Below are the code and all the weights of a small trained network. Each question names an input and a class and asks about switching units off, where a switched-off unit gives its printed mean instead of its output.

import numpy as np


def w(rows, s, z=0):
    codes = np.array(rows[::2]) - 128.0
    scale = np.full(codes.shape[1], s)
    scale[-1] = z or s
    return codes * scale


def f(y):
    return np.maximum(y, 0)


def log_softmax(a):
    a = a - a.max(-1, keepdims=True)
    return a - np.log(np.exp(a).sum(-1, keepdims=True))


def net(x, mask):
    res = np.array(x, float).reshape(1, 2) / 4 @ E
    y = f(res @ A[0][:, :-1].T + A[0][:, -1])
    res = res + np.where(mask, y, B[0][:, -1]) @ B[0][:, :-1]
    return log_softmax(res[-1] @ U[:, :-1].T + U[:, -1])


A, B = {}, {}
E = w([
[189,136,156,130,108,89,80,185,186,90,101,90],'x0',
[116,71,251,117,69,129,69,117,137,149,152,126],'x1',
],0.015)
A[0] = w([
[155,196,95,147,216,100,169,119,103,65,82,122,14],'N1',
[133,110,225,98,104,131,64,72,93,152,124,99,63],'N2',
[100,129,165,120,137,118,77,66,149,113,143,132,252],'N3',
[33,92,102,115,160,176,121,37,59,185,204,188,67],'N4',
[54,138,129,111,114,147,136,40,86,112,153,201,62],'N5',
[126,121,254,51,41,107,89,76,125,154,163,164,52],'N6',
[196,111,145,126,80,43,85,171,174,41,32,78,74],'N7',
[168,186,56,181,200,114,174,169,78,76,97,123,120],'N8',
[186,136,124,131,110,105,93,186,161,132,86,29,23],'N9',
[136,63,193,107,67,148,112,134,79,105,242,91,44],'N10',
],0.0076,0.011)
B[0] = w([
[180,122,77,207,49,80,203,72,33,47,160,89,182],'N1',
[131,149,87,159,88,98,153,71,112,114,138,115,192],'N2',
[61,127,148,3,194,84,100,106,166,79,137,206,240],'N3',
[170,84,154,141,100,198,130,188,158,202,101,85,230],'N4',
[171,94,143,191,96,204,89,196,130,127,90,35,182],'N5',
[150,179,148,177,113,83,178,105,66,107,144,110,220],'N6',
[169,99,176,144,110,213,91,192,157,166,106,82,229],'N7',
[83,106,120,113,121,97,145,88,115,74,160,159,251],'N8',
[219,104,117,197,58,158,156,178,143,193,94,59,172],'N9',
[126,126,71,179,66,86,200,70,71,108,143,61,181],'N10',
],0.013,0.012)
U = w([
[131,142,120,155,109,65,170,67,87,92,159,121,19],'0',
[148,116,131,141,115,189,120,173,145,180,95,98,67],'1',
[94,142,128,4,187,106,102,105,150,109,149,203,255],'2',
],0.017,0.0087)

Each question gives the input, the list of numbers given to net, and the class t.
The units are the neurons (one row each of A and B). Each row of codes is followed by its name. A weight is (code - 128) times the scale printed after its matrix; where a second scale follows, it is the last column's (A, B and U).
mask holds one flag per neuron, in row order. A switched-off neuron (its flag False) gives its mean, the last column of its row in B, instead of its output. The means were averaged over made-up inputs and are rounded, as every weight is.
A unit's drop is (log p(t) with every unit on - log p(t) with that unit switched off) / (log p(t) with every unit on - log p(t) with every unit switched off).
The circuit of an input: a set's keep is (log p(t) with only the set's units on - log p(t) with every unit switched off) / (log p(t) with every unit on - log p(t) with every unit switched off). Starting from all 10 units, units are removed one at a time, each time the one whose removal leaves the highest keep (on an exact tie, the one counted first), for as long as the keep stays at least 0.8.
circuit, biggest first: the units of the circuit, biggest drop first
top k neurons: the k neurons with the biggest drops, biggest first
drop of u: that unit's drop, to one decimal
input [-8,5], class 1: circuit, biggest first : [N4]
input [5,5], class 0: top 2 neurons : [N6; N4]
input [-5,-4], class 1: top 2 neurons : [N4; N6]
input [-8,6], class 1: top 2 neurons : [N4; N5]
input [-7,6], class 1: top 3 neurons : [N4; N5; N8]
input [-8,-7], class 1: top 3 neurons : [N4; N5; N6]
input [4,4], class 0: top 3 neurons : [N4; N6; N5]
input [8,8], class 0: top 2 neurons : [N6; N10]
input [1,-3], class 2: top 2 neurons : [N6; N10]
input [-3,-1], class 2: top 2 neurons : [N7; N9]
input [3,-1], class 2: top 2 neurons : [N4; N5]
input [-8,-6], class 1: drop of N4 : 1.5
input [3,-3], class 2: drop of N4 : 0.3
input [1,-2], class 2: drop of N9 : 0.0
input [-7,-4], class 1: drop of N4 : 0.2
